[[131 133 146 131 133 137 125 139 117]
 [139 137 152 135 135 151 122 150 111]
 [142 138 155 130 136 145 133 151 112]]
->
[[117 131 133 146 131 133 137 125 139]
 [111 139 137 152 135 135 151 122 150]
 [112 142 138 155 130 136 145 133 151]]

[[128 115]
 [126 137]
 [129 112]
 [104 151]
 [128 133]]
->
[[115 128]
 [137 126]
 [112 129]
 [151 104]
 [133 128]]

[[132 154 145 132 138 139 134 140 145 142 121 144 150]
 [157 106 140 119 122 153 134 139 141 130 127 141 110]
 [133 143 146 142 143 148 137 136 144 142 123 142 143]
 [113 146 133 155 143 129 145 140 124 143 122 140 147]
 [144 124 131 117 139 142 142 143 143 148 113 135 121]]
->
[[150 132 154 145 132 138 139 134 140 145 142 121 144]
 [110 157 106 140 119 122 153 134 139 141 130 127 141]
 [143 133 143 146 142 143 148 137 136 144 142 123 142]
 [147 113 146 133 155 143 129 145 140 124 143 122 140]
 [121 144 124 131 117 139 142 142 143 143 148 113 135]]

[[134 149 103]
 [101 153 115]
 [132 151 155]]
->
[[103 134 149]
 [115 101 153]
 [155 132 151]]

[[126 124 119 135 115]
 [129 122 133 127 132]
 [128 112 129 133 117]
 [130 125 136 125 132]
 [126 120 114 130 106]
 [126 132 124 127 130]
 [135 113 145 123 132]
 [126 116 119 135 117]
 [127 124 143 129 132]]
->
[[115 126 124 119 135]
 [132 129 122 133 127]
 [117 128 112 129 133]
 [132 130 125 136 125]
 [106 126 120 114 130]
 [130 126 132 124 127]
 [132 135 113 145 123]
 [117 126 116 119 135]
 [132 127 124 143 129]]

[[128 148 120 120 133 125 131 144 133 149 138 138 124 124 128]
 [126 128 110 124 146 129 128 150 128 145 136 128 128 131 115]
 [131 135 118 125 145 123 136 137 128 128 128 131 134 126 128]
 [129 143 122 120 145 112 141 126 127 150 139 133 137 124 122]
 [121 155 119 122 130 121 128 143 132 145 134 139 128 125 126]]
->
[[128 128 148 120 120 133 125 131 144 133 149 138 138 124 124]
 [115 126 128 110 124 146 129 128 150 128 145 136 128 128 131]
 [128 131 135 118 125 145 123 136 137 128 128 128 131 134 126]
 [122 129 143 122 120 145 112 141 126 127 150 139 133 137 124]
 [126 121 155 119 122 130 121 128 143 132 145 134 139 128 125]]

[[119 133 137 126 135 139 137]
 [135 127 128 125 127 115 143]
 [119 125 125 125 124 135 144]
 [135 121 113 125 115 115 114]
 [125 122 115 125 117 132 141]
 [131 130 134 125 132 111 116]
 [137 129 131 125 129 109 114]
 [140 120 113 125 116 105 123]
 [130 130 133 125 131 112 117]
 [135 136 145 126 140 113 132]
 [117 127 123 125 123 142 131]
 [115 122 114 125 117 140 130]]
->
[[137 119 133 137 126 135 139]
 [143 135 127 128 125 127 115]
 [144 119 125 125 125 124 135]
 [114 135 121 113 125 115 115]
 [141 125 122 115 125 117 132]
 [116 131 130 134 125 132 111]
 [114 137 129 131 125 129 109]
 [123 140 120 113 125 116 105]
 [117 130 130 133 125 131 112]
 [132 135 136 145 126 140 113]
 [131 117 127 123 125 123 142]
 [130 115 122 114 125 117 140]]

[[141 121]
 [148 152]
 [100 112]
 [139 154]
 [114 132]
 [121 139]]
->
[[121 141]
 [152 148]
 [112 100]
 [154 139]
 [132 114]
 [139 121]]

[[130 132 120 124 132 131]
 [125 129 110 124 137 141]
 [120 135 121 128 136 132]
 [129 127 120 125 131 134]
 [128 132 116 125 133 134]
 [138 110 106 117 130 150]
 [137 127 130 126 125 125]
 [133 110 107 120 131 150]
 [136 116 107 119 131 148]
 [137 129 131 126 123 123]
 [139 109 106 116 129 150]]
->
[[131 130 132 120 124 132]
 [141 125 129 110 124 137]
 [132 120 135 121 128 136]
 [134 129 127 120 125 131]
 [134 128 132 116 125 133]
 [150 138 110 106 117 130]
 [125 137 127 130 126 125]
 [150 133 110 107 120 131]
 [148 136 116 107 119 131]
 [123 137 129 131 126 123]
 [150 139 109 106 116 129]]
